Below are the code and all the weights of a small trained network. Each question names an input and a class and asks about switching units off, where a switched-off unit gives its printed mean instead of its output.

import numpy as np


def w(rows, s, z=0):
    codes = np.array(rows[::2]) - 128.0
    scale = np.full(codes.shape[1], s)
    scale[-1] = z or s
    return codes * scale


def norm(h):
    return h / np.sqrt((h * h).mean(-1, keepdims=True) + 1e-5)


def f(y):
    return np.maximum(y, 0)


def log_softmax(a):
    a = a - a.max(-1, keepdims=True)
    return a - np.log(np.exp(a).sum(-1, keepdims=True))


def net(x, mask):
    res = np.array(x, float).reshape(1, 7) / 4 @ E
    u = 0
    for l in range(2):
        y = f(norm(res) @ A[l][:, :-1].T + A[l][:, -1])
        res = res + np.where(mask[u : u + 12], y, B[l][:, -1]) @ B[l][:, :-1]
        u += 12
    return log_softmax(norm(res)[-1] @ U[:, :-1].T + U[:, -1])


A, B = {}, {}
E = w([
[100,147,41,42],'x0',
[86,138,157,122],'x1',
[200,115,189,167],'x2',
[104,253,176,175],'x3',
[211,118,123,48],'x4',
[96,46,110,84],'x5',
[220,153,46,240],'x6',
],0.005)
A[0] = w([
[190,95,200,112,105],'L0N1',
[92,115,113,195,194],'L0N2',
[68,188,90,114,48],'L0N3',
[108,126,105,183,144],'L0N4',
[175,145,96,214,242],'L0N5',
[99,99,126,91,221],'L0N6',
[135,199,183,146,15],'L0N7',
[73,105,149,167,79],'L0N8',
[128,107,4,126,255],'L0N9',
[42,227,158,62,199],'L0N10',
[227,87,95,138,99],'L0N11',
[160,74,91,147,78],'L0N12',
],0.014,0.0037)
B[0] = w([
[155,88,178,160,186],'L0N1',
[76,215,121,108,196],'L0N2',
[179,116,129,144,174],'L0N3',
[56,233,169,158,176],'L0N4',
[95,184,85,2,250],'L0N5',
[187,131,67,73,203],'L0N6',
[74,136,127,119,182],'L0N7',
[161,165,96,52,164],'L0N8',
[196,196,188,11,243],'L0N9',
[202,60,24,251,255],'L0N10',
[194,122,211,53,193],'L0N11',
[111,170,231,116,168],'L0N12',
],0.0073,0.0082)
A[1] = w([
[178,138,173,114,217],'L1N1',
[118,135,90,157,94],'L1N2',
[143,190,88,208,80],'L1N3',
[132,136,91,174,42],'L1N4',
[183,183,92,111,129],'L1N5',
[160,124,169,81,254],'L1N6',
[92,141,178,190,116],'L1N7',
[55,83,135,82,232],'L1N8',
[112,101,72,82,29],'L1N9',
[163,93,247,78,90],'L1N10',
[183,8,133,39,112],'L1N11',
[157,208,99,108,179],'L1N12',
],0.011,0.0033)
B[1] = w([
[68,132,245,174,220],'L1N1',
[183,160,146,109,149],'L1N2',
[176,244,88,194,183],'L1N3',
[209,184,98,114,149],'L1N4',
[130,177,191,84,228],'L1N5',
[60,21,115,146,248],'L1N6',
[123,157,88,228,146],'L1N7',
[139,134,2,187,161],'L1N8',
[148,125,47,88,149],'L1N9',
[101,95,189,197,224],'L1N10',
[72,110,72,174,244],'L1N11',
[115,244,128,72,254],'L1N12',
],0.0067,0.0073)
U = w([
[198,122,239,44,234],'0',
[89,53,20,67,98],'1',
[178,157,129,206,254],'2',
[92,28,244,254,98],'3',
[91,203,203,123,238],'4',
[122,123,138,30,15],'5',
[86,253,151,151,85],'6',
],0.009,0.0032)

Each question gives the input, the list of numbers given to net, and the class t.
The units are the neurons (one row each of A and B). Each row of codes is followed by its name. A weight is (code - 128) times the scale printed after its matrix; where a second scale follows, it is the last column's (A, B and U).
mask holds one flag per neuron, layer by layer. A switched-off neuron (its flag False) gives its mean, the last column of its row in B, instead of its output. The means were averaged over made-up inputs and are rounded, as every weight is.
A unit's drop is (log p(t) with every unit on - log p(t) with that unit switched off) / (log p(t) with every unit on - log p(t) with every unit switched off).
The circuit of an input: a set's keep is (log p(t) with only the set's units on - log p(t) with every unit switched off) / (log p(t) with every unit on - log p(t) with every unit switched off). Starting from the 12 units with the biggest drops (on a tie, the unit counted first), units are removed one at a time, each time the one whose removal leaves the highest keep (on an exact tie, the one counted first), for as long as the keep stays at least 0.8.
units of the circuit, in order: the units of the circuit, biggest drop first
k most important neurons: the k neurons with the biggest drops, biggest first
top k neurons in layer l: the k neurons of layer l with the biggest drops, biggest first
drop of u: that unit's drop, to one decimal
input [6,-2,-7,2,7,-8,-7], class 2: units of the circuit, in order -> [L0N10; L0N5]
input [0,-2,-4,8,1,8,-1], class 2: units of the circuit, in order -> [L0N10]
input [-5,-3,8,-6,-4,0,6], class 0: 2 most important neurons -> [L0N5; L0N11]
input [-2,0,4,-4,-3,-5,-2], class 3: units of the circuit, in order -> [L0N1; L0N9]
input [1,3,7,4,6,-3,-7], class 2: 4 most important neurons -> [L0N10; L0N9; L0N11; L0N5]
input [3,-2,2,-2,-8,-5,-6], class 2: 3 most important neurons -> [L0N10; L0N5; L0N9]
input [4,8,8,7,6,-6,-7], class 2: units of the circuit, in order -> [L0N10; L0N9]
input [6,-7,-8,7,1,7,-8], class 2: units of the circuit, in order -> [L0N10; L0N5]
input [-8,6,-3,-4,3,8,-6], class 1: units of the circuit, in order -> [L0N9; L1N8]
input [-5,-5,2,-2,-2,0,5], class 0: top 2 neurons in layer 0 -> [L0N11; L0N5]
input [-8,-7,0,-1,-5,-7,-7], class 3: units of the circuit, in order -> [L0N5; L0N6]
input [-4,-5,6,2,0,-3,-2], class 3: 2 most important neurons -> [L0N1; L0N9]
input [2,-4,-3,-1,7,3,-4], class 1: top 2 neurons in layer 1 -> [L1N11; L1N6]
input [-2,0,0,8,-1,2,-3], class 2: units of the circuit, in order -> [L0N10]
input [-5,-7,6,-6,-2,-6,6], class 0: 2 most important neurons -> [L0N11; L0N5]
input [-6,2,4,-2,6,-1,3], class 3: top 2 neurons in layer 0 -> [L0N9; L0N1]
input [2,1,-3,0,5,-4,-2], class 2: drop of L0N10 -> 0.9
input [5,-3,5,-2,6,0,8], class 0: drop of L0N11 -> 0.2
input [6,8,-8,6,-8,8,2], class 2: drop of L0N10 -> 0.7
input [1,-7,3,-7,1,-2,-7], class 3: most important neuron -> [L0N5]
